Each row is followed by roughly how far along a hidden order it lies, from 0 to 20. A new part has a new order.
[-0.04 -1.56  1.54 -8.07 -0.55 -1.28 -1.67  1.39 -0.30 -1.13 -0.27 -0.80
 -2.28  1.37  1.22 -0.40 -0.51 -1.04 -0.31 -0.93] | 12
[ 0.15 -0.27 -2.31  5.34  2.29  1.94  2.91 -2.24  0.48 -0.84  0.40  2.36
  0.06 -0.07 -2.33  1.18 -0.10  1.34  1.51  1.92] | 1
[-1.75  1.52 -0.33 -1.56  2.51  0.92  1.42 -3.76 -0.01  0.57  0.71  3.78
 -3.65  0.18  0.33 -0.63  1.13  1.65  1.82  0.97] | 3
[-0.87  0.28 -0.21 -2.11  0.65  0.17  0.20 -1.01  0.32  0.86  0.58  1.86
 -0.70 -0.34  1.90 -0.45  1.04  0.75  1.37  0.32] | 5
[ 0.24 -0.10 -1.21  5.88  1.05  1.68  2.06  1.02  0.81  0.47  0.45  0.98
  2.54 -1.08 -0.51  0.65  0.32  0.12  0.61  1.09] | 4
[-0.14 -0.51 -1.11  3.25  1.92  1.29  2.45 -0.56  0.34  0.01  0.55  1.99
 -0.06 -0.41 -0.69  0.31  0.21  0.42  1.12  1.30] | 4
[-0.86  1.47 -1.54  4.53  1.41  1.76  2.07 -2.49  0.78  1.47  1.03  2.48
  0.65 -0.65 -0.22 -0.06  0.99  1.56  0.80  0.61] | 0
[ 0.30  0.45  3.34 -6.68 -2.70 -2.64 -3.35  2.49  0.01  0.71 -0.96 -1.89
 -1.11  0.41  3.12 -1.13  0.53 -1.85 -1.30 -0.93] | 18
[-0.49  0.17 -3.28  4.56  1.95  1.91  2.52 -2.76  0.33 -0.22  0.65  2.50
  0.08 -0.25 -1.85  0.69  0.11  1.17  1.42  1.45] | 0
[ 0.42 -2.04  1.96 -4.08 -1.47 -0.56 -1.33  2.34  0.23 -0.72 -0.13 -0.41
  0.18  0.57  1.29 -0.22 -0.60 -1.19 -0.52 -1.45] | 10
[-0.13 -1.26 -0.69 -0.18  1.05  0.59  2.19 -0.19 -0.01 -0.65 -0.14  1.30
 -0.68  0.58  0.76  0.33  0.07 -0.29  1.53  1.11] | 6
[-0.27 -1.90  1.22 -4.52 -0.15 -0.65 -0.02 -0.02  0.15 -0.21 -0.01  0.33
 -1.38  0.83  1.26 -0.21  0.27 -0.41  0.88  0.09] | 8
[-0.88  2.39 -0.92  7.23  1.00  1.87  1.25 -1.65  1.35  3.12  1.20  1.89
  1.86 -2.20  0.86 -0.10  1.54  1.55  0.07 -0.17] | 1
[-1.35  1.76  0.12  0.02  0.93  0.64  1.00 -1.67  0.66  1.98  0.89  2.48
 -0.91 -0.79  2.30 -0.91  1.41  0.73  1.00  0.02] | 5
[-0.76  0.15 -1.96  5.69  2.05  1.99  2.87 -3.79  0.05 -0.26  1.08  2.76
 -0.02 -0.39 -2.33  0.60  0.24  2.11  1.62  1.44] | 0
[ 0.05 -0.75  0.59  2.43 -0.30 -0.25  1.17  1.79  0.80  0.66  0.43  0.77
  1.47 -0.55  2.77 -0.20  0.81  0.31  0.53 -0.53] | 7
[ 0.06  0.37  2.94 -8.97 -2.21 -2.34 -3.18  1.76  0.01  0.57 -0.81 -2.29
 -1.38  0.70  2.88 -1.34  0.42 -1.82 -1.37 -1.42] | 17
[-0.66  0.79 -1.27  2.19  2.02  1.81  2.11 -3.01  0.31 -0.24  0.61  2.49
 -1.05 -0.15 -1.74  0.17  0.27  1.13  1.48  1.37] | 2
[-0.46  0.47 -1.90  4.24  1.67  2.00  2.91 -2.53  0.55  0.34  0.69  1.57
  0.22 -0.55 -1.53  0.48  0.32  0.88  1.15  1.31] | 0
[ 1.33 -0.55  2.44 -4.99 -2.41 -2.12 -3.40  4.09 -0.02 -0.57 -1.44 -2.87
 -1.35  0.74  2.05 -0.51 -0.32 -2.46 -1.56 -0.48] | 20
[-0.55  0.62 -1.96  4.04  1.79  1.79  2.15 -2.43  0.53  0.82  0.83  2.72
  0.20 -0.79 -0.92  0.02  0.49  1.11  1.22  0.95] | 1
[ 0.27 -2.85  0.86 -5.02  0.12 -0.16  1.20  1.09 -0.27 -1.74 -0.43 -0.01
 -1.47  1.42  0.68  0.44 -0.68 -0.56  1.30  0.37] | 8
[ 0.21 -1.65  1.71 -8.90 -1.71 -1.05 -1.96  2.17  0.23 -0.02 -0.13 -0.89
  0.18  0.48  1.94 -0.47 -0.41 -1.71 -0.73 -1.79] | 11
[-0.78  0.93 -1.23  0.94  1.78  1.54  2.65 -2.00  0.11 -0.03  0.47  3.12
 -1.27 -0.07 -0.90 -0.09  0.47  1.10  1.60  1.37] | 3
[ 0.27  0.09 -1.60  5.86  2.08  2.35  2.05 -0.45  0.73 -0.18  0.41  1.32
  1.72 -0.60 -1.53  0.88 -0.03  0.34  1.04  1.64] | 3
[ 0.17  0.25  2.78 -5.31 -2.93 -1.86 -3.30  2.70  0.16  0.83 -0.35 -2.03
  0.06  0.07  2.49 -0.91  0.22 -1.11 -1.36 -1.84] | 14
[ 1.07 -3.20  0.89 -6.95 -0.78 -0.62 -0.36  2.63 -0.51 -3.75 -0.99 -1.99
 -1.02  1.73 -0.79  0.56 -1.95 -1.86 -0.36  0.01] | 12
[-0.05 -0.86 -1.71  1.76  2.34  1.45  2.95 -1.25  0.20 -1.48  0.09  1.92
 -0.50  0.28 -1.61  0.83 -0.36  0.43  1.58  2.07] | 4
[-2.05  2.04 -1.06  2.23  2.70  0.98  1.41 -4.73  0.05  0.80  1.30  3.58
 -3.37 -0.07 -0.37 -0.66  1.34  1.93  1.82  1.36] | 1
[-0.27  0.21  2.47 -1.68 -1.63 -0.56 -2.07  2.19  0.89  2.34  0.53  0.14
  1.62 -0.82  3.98 -1.18  1.03 -0.48 -0.57 -1.86] | 9
[ 1.31  1.01  3.42 -7.63 -2.54 -3.16 -2.02  5.08  0.57  0.74 -1.88 -2.99
 -0.77  0.20  3.55 -1.00  0.62 -2.27 -2.03 -1.06] | 20
[ 0.58 -2.00  1.68 -1.75 -1.19 -0.68 -0.47  2.22  0.61  0.34 -0.15 -0.57
  0.99  0.51  1.87 -0.03 -0.03 -0.59 -0.22 -0.88] | 9
[-1.21  1.53 -0.39  0.92  0.90  0.91  0.89 -1.79  0.67  1.45  0.84  2.76
 -0.83 -0.92  1.38 -0.72  1.39  0.83  1.11  0.38] | 4
[ 0.76 -1.48  1.43 -5.54 -1.77 -1.37 -1.72  3.23 -0.14 -0.84 -0.67 -2.14
 -0.22  0.81  1.20 -0.18 -0.72 -1.93 -1.04 -0.93] | 15
[ 0.19 -1.83  1.72 -3.78 -1.12 -0.86 -0.54  1.50  0.32 -0.17  0.00  0.10
  0.18  0.55  2.03 -0.13  0.03 -0.86 -0.37 -0.73] | 9
[ 0.22 -0.69  2.89 -1.39 -2.34 -0.97 -1.96  3.19  0.79  1.81  0.26 -1.52
  2.53 -0.84  2.90 -0.58  0.25 -1.40 -1.44 -2.78] | 10
[ 0.34 -2.20  1.71 -0.81 -0.86 -0.22 -1.29  2.59  0.51 -0.16 -0.38 -0.80
  1.53 -0.02  2.43 -0.14 -0.09 -1.38 -0.62 -1.10] | 9
[ 0.19  0.82  3.01 -5.93 -2.32 -2.18 -3.88  2.90  0.36  1.18 -0.55 -1.71
  0.17 -0.26  3.17 -1.03  0.73 -1.67 -1.68 -2.33] | 17
[ 0.46 -0.63  2.77 -6.62 -2.01 -2.34 -3.79  3.42 -0.08 -0.17 -1.18 -2.44
 -0.81  0.57  2.16 -0.69 -0.14 -1.93 -1.43 -1.09] | 18
[-0.12 -1.99 -2.11 -0.99  1.04  0.28  1.97 -0.01 -0.02 -1.43 -0.15  1.76
 -1.80  1.05  0.06  0.41 -0.32  0.21  1.58  1.17] | 6
[-1.02  0.51 -0.15 -0.17  0.84  0.24  1.14 -1.04  0.34  0.73  0.40  1.05
 -1.16 -0.26  1.89 -0.50  1.07  0.71  1.42  0.40] | 5
[ 0.01 -1.67  1.88 -8.25 -1.20 -1.74 -2.09  1.63 -0.45 -1.19 -0.50 -1.09
 -1.98  1.32  0.95 -0.43 -0.70 -1.21 -0.44 -0.95] | 13
[-0.13  0.84 -1.63  5.22  1.46  1.93  2.16 -0.49  0.77 -0.60  0.73  1.64
  1.64 -1.00 -1.16  0.49  0.32  0.74  0.90  0.88] | 3
[-0.50 -0.20 -0.60  0.93  0.95  1.12  1.97 -0.93  0.17 -0.22  0.38  1.77
 -1.20 -0.02  0.25  0.02  0.36  0.33  1.27  0.95] | 5
[ 0.90 -1.37  2.01 -4.67 -1.86 -1.20 -2.34  3.67  0.23 -0.14 -0.62 -2.57
  1.05  0.20  1.49 -0.13 -0.55 -2.06 -1.33 -1.19] | 14
[ 2.14 -3.52  1.11 -0.03 -1.99 -0.49 -0.28  5.27  0.49 -1.75 -0.66 -2.88
  3.47 -0.68 -0.13  1.11 -1.63 -2.27 -1.13 -0.23] | 11
[ 0.65 -3.84  0.16 -2.64  0.46  0.09  2.03  1.57 -0.35 -2.81 -0.61 -0.09
 -1.15  1.69 -0.79  0.94 -1.12 -0.96  1.47  1.24] | 8
[-0.24  1.05 -0.99  5.94  1.56  2.01  2.03 -0.08  0.77  1.18  1.02  1.90
  1.29 -1.21 -1.09  0.15  0.61  0.88  0.77  0.53] | 2
[-0.01 -0.97 -1.79  5.02  1.14  1.71  2.38  1.35  0.57 -0.01  0.23  1.02
  2.13 -0.53 -0.53  0.70 -0.27  0.27  0.89  1.44] | 4
[-0.96  3.35  4.43 -1.85 -3.44 -2.03 -5.05  2.71  1.41  6.19  1.05 -0.07
  2.76 -2.61  7.13 -2.68  2.27 -0.72 -2.66 -4.51] | 12
